[ 16   3   1  11 -21  21  11 -12  16 -27  -8 -13  -8  33  -4  -2  -5  26
   0 -43   9 -11 -32 -21 -20   2  -4  17  15   8 -10 -15] : Z586
[  9  -2  22  -9 -23 -37  -6   2 -20   3   0  27 -26   0  36   6 -19   8
  18  -3 -14   4  16  19  20  -5  72 -21  17  31 -12  11] : Z174
[-32  20  -8 -21  10 -15  36 -36 -10 -17  19  71  -8  -7  35 -21  10  -2
 -13 -15  15  31  10  50 -11 114 -15 -58 -23 -11 -35   8] : Z272
[ 15  -7  10  25 -25  11  11   5 -51  26  -1 -16   1   9 -24 -24   0 -13
  -8  32 -20  20 -19  -8   7 -13  10   9 -23  -3  -9 -31] : Z769
[ -9  17 -28   2 -29  23  -8 -13   6  21  11  -5 -27 -27   7  11  31   5
  -6  14  -9  -6 -43 -17  41  -1   3  24  -1   1  -4 -43] : Z272
[ 13  25  12  -9 -20   2 -37   9 -70  48  24  17 -52 -12  19  13 -28  44
  23 -21  38 -26 -14   6 -33 -42  55 -21  10  30  50 -31] : Z208
[-16   2  22 -51  24   8 -15  22 -24 -13 -13  10 -27   0 -15 -41 -41 -36
   7  -3  -3   0   2 -28  11  -3  14 -32  -4  -6  -7  31] : Z113
[  3  -6 -12   8 -75  -7  21  19  11 -62  22   0  23   6 -30 -24  39 -13
 -17 -60 -12  12 -17  18 -33   4 -16 -12  45   7 -12  -4] : Z828
[-12 -20  20 -42  -1  17   0 -30  30  43 -35   5 -32   1 -28 -23 -37 -30
  12  50 -32  31   0  22  53  93 -16  23   4 -15  30  29] : Z505
[ 19  13  -8  43 -12  -3  19  -9 -36  14  15  17  -5  -7  29  10  23  28
  16   4   1  16  -1  13 -13   7  -9   9 -18   9 -16 -38] : Z505
[ 57   5   9   2 -28 -19 -54  37  22  29   4 -12 -24 -28  44  44  -6  43
  15 -39  13 -49 -21  29  11 -41  32  15  48  56  11   1] : Z586
[ 18 -14   3  17  -9  -2  11  -2 -37  24   8  -6 -14  37  26 -13 -11   9
 -10  -5   5  16 -41 -11 -26 -11  34  -6 -33 -11   7 -14] : Z505
[ 34   1  -1 -73 -45  22  22  -2   0   6   6 -34  46  24 -17 -44  19  11
   5 -64 -43   4  21  18  17  22 -19  44   3 -17 -55 -18] : Z208
[ 11   8 -12 -38 -42  45  19  -9  18 -25 -11 -16  20  -1 -20 -25   1  14
  -2 -41  -6  -8  14  15  14  44 -26  30  21  23  -5  27] : Z586
[ 18   2   6  43  -1  -9  14 -23  16  30 -12 -23   5 -16 -33  36  -7   8
 -26  22   2  27  -4 -51   7 -17  10  21   4  -2  -6   6] : Z239
[-10 -17  -6   2  -7  27  -5 -33  -1  -9   4  25  -8   4 -34  13   0   5
 -16  13 -15  -4 -40 -18  28  21   6  20 -20  -8 -16 -29] : Z828
[  1  -6  -8 -15  16 -10   7  -3  -2  20  19 -24  30   4   1  -1  21  14
  -2 -15   3   6   3   7   5   7 -16   5 -27 -22  -9 -20] : Z769
[  5  -5  -3 -25 -14   2  21   4 -41  -9  20 -52  15   3 -23 -42   4 -16
   4 -22   4  30  -3  -8 -14   6  -3  -1   8  -9  11  11] : Z769
[-28  21 -21 -25 -26  24  23  -7 -66  -5  15  -2 -38  10  24 -36  -8 -21
  -1 -18  32  13 -23  25 -35  22  37 -36 -31 -25  36 -31] : Z272
[ -2  -7   0 -18 -26   9  28   8 -12 -36   7  -2 -11 -30 -37  -1  11 -52
 -31   9   9  23  -5  -5  -3  50 -15  -1 -10   3 -30   0] : Z239
[  8 -13   6   2  18 -23 -44  58 -59 -26  23  17   7  26  37   2   4   1
  -2   1  26   2 -40  62 -57 -41  38 -33 -28 -31  17 -17] : Z113
[ -7   7  -6   3   8  38 -27 -11  -2   4  -8  29 -11  24   5 -13   0  39
 -18   1 -12  -6 -39  -5  -3  -5  13   0 -12   9  -1 -10] : Z239
[-24  56 -26 -23  13  68  11 -25   1  26  11  30  -7 -13  31  19  -8  47
   3 -19  10 -33   4 -24  -3  27 -39  26 -33  24 -18   7] : Z586
[ -6   2 -13   8  34 -51  13  21   8   3  23   9  12 -33  44  18  40  15
   2  15  11  23  16  55   0  28 -41 -33 -45  20 -37 -14] : Z586
[ -4 -23  34  -1  13  11  59 -18 -11  13 -41 -37 -12  61 -10 -24 -54  22
 -10  11  -3  33  53  -4  -8  62  -7   6 -34  39 -34  41] : Z263
[ -9   7 -19  -4 -23 -16 -18  15 -55 -20  15 -32  31 -19  13 -23  59   9
  10 -11  -6   3  17 -58  -4 -73   8   0  -6  -3 -33  -9] : Z174
[   4   24   14   -6    2   30  -36   41  -24   14  -21  -48  -20    4
  -43   29  -40    6  -14   14   10  -13  -14  -46  -20 -109   18   17
   -1  -30   -2  -16] : Z263
[ 11 -20   0   3  28  12  -5  -1 -30 -36  19  24  29  39  28 -50  24  -6
  23  -2  -9  -3   0  34 -44  52 -44  18 -21 -13 -21 -11] : Z208
[ 36 -13  -2 -17  -1  -6  26   3  -5  -8  12 -48  33  32  14   1  -1  14
   7 -21 -18  23  12  25  -4   8  16  42 -13 -11 -33   8] : Z208
[-24  -9   6 -65 -51   1   6  15 -18 -45  13 -24  30   8  -8  -4  12 -28
  42 -11 -23  15  39 -15  39   9   4  61  37  -8 -24  36] : Z113
[ 25   0  10  12  10   5  10  -6  -2  16   3  22  20  10   0   8 -19  10
  -2  -9  -9  -4   2  -2   9  -3  13  18  -6  -3  -9   2] : Z113
[ 26  34   5  43  38 -22   2 -13   6 -17  -9  45   3 -20  53   6  14  31
  34 -42  23 -28  42  32 -35  34 -47 -31   0   5 -40 -30] : Z586
[  7  12   7 -34 -39  28 -68  39 -41 -18  29  55 -13 -12   6  -7  19   0
 -30 -21  15 -37 -62   9 -45  -1 -11 -16  30   5  -7  -5] : Z263
[  1   4 -13  -4  45  28 -14 -19   2   7  -1  -4  -3  -8 -15  -9  -1  45
   5  -8  12 -13  -6  16  19  15 -13  -7 -18   4  16 -22] : Z769
[ -9  18 -17   8 -16  35   7 -11 -18 -16  11  40 -17  13  14 -25  -3   8
  -2 -29  21 -25 -17  18 -24  13   8 -15  -6   1  16 -31] : Z272
[ 29  50 -10  -7 -34  46  55 -45   0  20 -15   4  27 -37 -39 -21   0   4
 -26 -21 -51  28  28 -40  41  23 -11  24   6   0 -65   5] : Z239
[ -3 -18  -9 -52  -6  23  40 -22  28 -42  20   1 -15 -21 -29 -37   2 -43
  13 -17 -15   9   3   8  28  84 -23  19  26  33   8  17] : Z174
[ 30 -12   7  28 -48   6 -12  33 -15 -19 -11 -30  44  34  17  -7  20 -15
  -3  -4 -28 -14   1  -2  -4 -31  11  45   7 -19 -35   4] : Z769
[-36   5 -17 -52  -3  26  31 -19   9 -14  17   1 -15  -2 -11 -33  -1 -35
   6 -13 -13   3   0 -32  18  21   2   3 -10  -4  13  -1] : Z174
[  5 -11   3  26 -14  28  19 -32   9  -5 -17  19   5   7 -66 -35 -14  10
 -10   7 -41  13  -7 -18  32   3 -10   5   7  18 -13 -10] : Z828
[ 21 -12  24 -54   0  -4  29  -8 -15  39 -17 -38  29 -12 -45 -49 -29 -27
  -2   3 -33  36  48  10  46  45 -12   3  -8  -8 -28  35] : Z769
[ -8  23  -7   3 -14  12  24  16 -20  23   5  28  -2  -5   5  -2 -14   8
 -59  10   4  16  -6  25 -17  -1  19 -49 -41   6  -2  10] : Z263
[ -9  23  -8 -41 -24  25  45  -9  -3 -23   2   9  26  36  11 -39   6 -22
 -14 -61 -11  14  17  29 -40  48 -11  -9 -21 -46 -25 -13] : Z239
[-29   6 -14 -10 -24  -6  15   5 -51  13  23   6  -4 -17  -7 -33  23 -13
 -15   3  20  30   0   8 -26   1   7 -41 -22   3  39 -17] : Z239
[ 10  10 -11  18 -17  -1  22  -2 -20  23   2 -19  16  28  21  -8   6   8
 -23 -20   9  16 -14  16 -36  -7  13  -6 -32 -36 -10 -24] : Z272
[ 20  11  15  -6  12 -20  16  -6  22  27 -24   0  -3 -28  28   3 -31 -30
  15  -1 -13   2  64  29  25  42  15  -2  10   3  -4  32] : Z239
[-10   3  15 -17 -58  26 -36  33  52 -52 -22  42 -26 -23 -35  -3 -21 -54
   0  10  -4 -30 -14  18  12  32 -20  10  75  17  33  48] : Z586
[ -4   4   0  14 -13  -6  -1   6  -7   1  -4 -18   8  14  11  25   8  -4
  -2  15  -8   8  -2 -16 -16 -32  22  23 -14 -24 -11  -9] : Z174
[-11 -23 -23  15 -10 -17  60  -9   8 -18  22   1  65  25  -2 -37  29 -10
 -11   0 -46  45  27  36  11  21 -19   3 -33  -4 -26   9] : Z828
[-31 -38 -18 -41  27  11 -35   9  -8 -51  22 -37 -19   3   0 -31  35  17
  29 -21  32 -27 -18 -14  19  15 -19   0   1  32  25 -10] : Z769
[  0  14 -11  19  37 -18  33  10  36  23  -7 -39   7   8  37  17  -5  -4
  -8  -1 -32  22  20  16  -6   4 -14  -3 -45 -14 -46  11] : Z828
[ -13   29   -4  -52   -7   12   53   10    4   37  -24 -104  -20    8
    4  -51  -19  -20   31  -18  -32   51   50   22  -17   20  -16    9
    2    0   23   23] : Z174
[ 23  -1  -8  -3  21   8  16 -26  -7 -33  -1 -17  22 -17 -30 -33  25  20
   4 -39   7   6  14  14  11  44 -33 -14   0  -7 -26 -26] : Z769
[  5 -13   0   7 -27 -18   7  37  44  42   1  -3  17   9  -9  42 -17 -28
 -46  32  -9  18 -22  19   8 -35  25  10 -30 -38  19  17] : Z505
[  6  -7 -13  31  17   1  18 -19   0  26  10   6  71  62  26  -9  -2  42
 -36 -24  13   5  -1  -6 -45 -18   4   9 -43 -32 -10  24] : Z272
[ -2 -20   2 -11 -36 -15  37   0  23 -27  20  13  16 -25 -58  -7  14 -15
 -16  16 -18  36  14  22  44  30 -20   4  34  32  -7   8] : Z263
[  2  47 -10 -35  39 -39  43 -21  39  76  31  28  12 -72   3  45 -42  11
   4 -23  23  14  71  54  32  18   4 -31  -4  -6  15  16] : Z272
[  4 -16  -7  30 -15 -16   1  -7   4  18  31  64   0   1  15  10  10   3
 -17   8  10  -2 -39  13  -1   5  16 -15 -13  -1  32 -19] : Z505
[-25  31  10 -57   6  12  13 -19 -34  37  10   7  -8  13  22  -2 -27  -4
  18   8 -21  24  -6 -35   7  17  -4  19 -33 -24 -46   7] : Z586
[ 20 -19  21  -5  19 -28 -26  36  16  22  -7 -36 -15 -17 -23  66 -41 -27
  -3  41 -16   8 -10  16  24 -44  30  24 -15 -22 -26  -1] : Z828
[ 19   3   5 -25  14 -11  40  -9 -21  10   7  -8  22  -7   7 -10 -14  -3
   5   6 -23  30  47  11  24  29   8   9 -34   1 -56  21] : Z208
[ -8 -28   7   9 -12 -12  30  11 -21  23  -3 -26 -10  25  -9  13 -11 -36
  -9  12  27  -1   7 -40 -11 -27  12   7 -67 -35   3 -42] : Z505
[ -3 -33  13  -3   6 -62  60  27 -12  -9  48  12  28   3  -4  25   1 -40
  -3  -1  30  31  47  41 -29  12  -7 -12 -42   8 -23 -19] : Z239
[-10 -10 -21 -12  -1 -32  15  45 -16  -5   7 -96 -16 -29  15 -31  62 -23
  -2 -10  -1  22  11 -42   7 -42 -21 -19 -32  27 -38 -30] : Z239
[-21  40 -15 -17   6  29   0  -7 -12  28   1 -17 -19  12  15  -5  -9  44
  -2 -12   3  15 -33 -18 -21 -16  -6  -7 -19   0   7   0] : Z586
[ 11   9 -12   0  26  25  14 -52   7 -45  18  18  26 -20 -48 -55  22  21
  37 -47  -8  -1  11 -12  22  39 -53   4  50   1   4 -23] : Z769
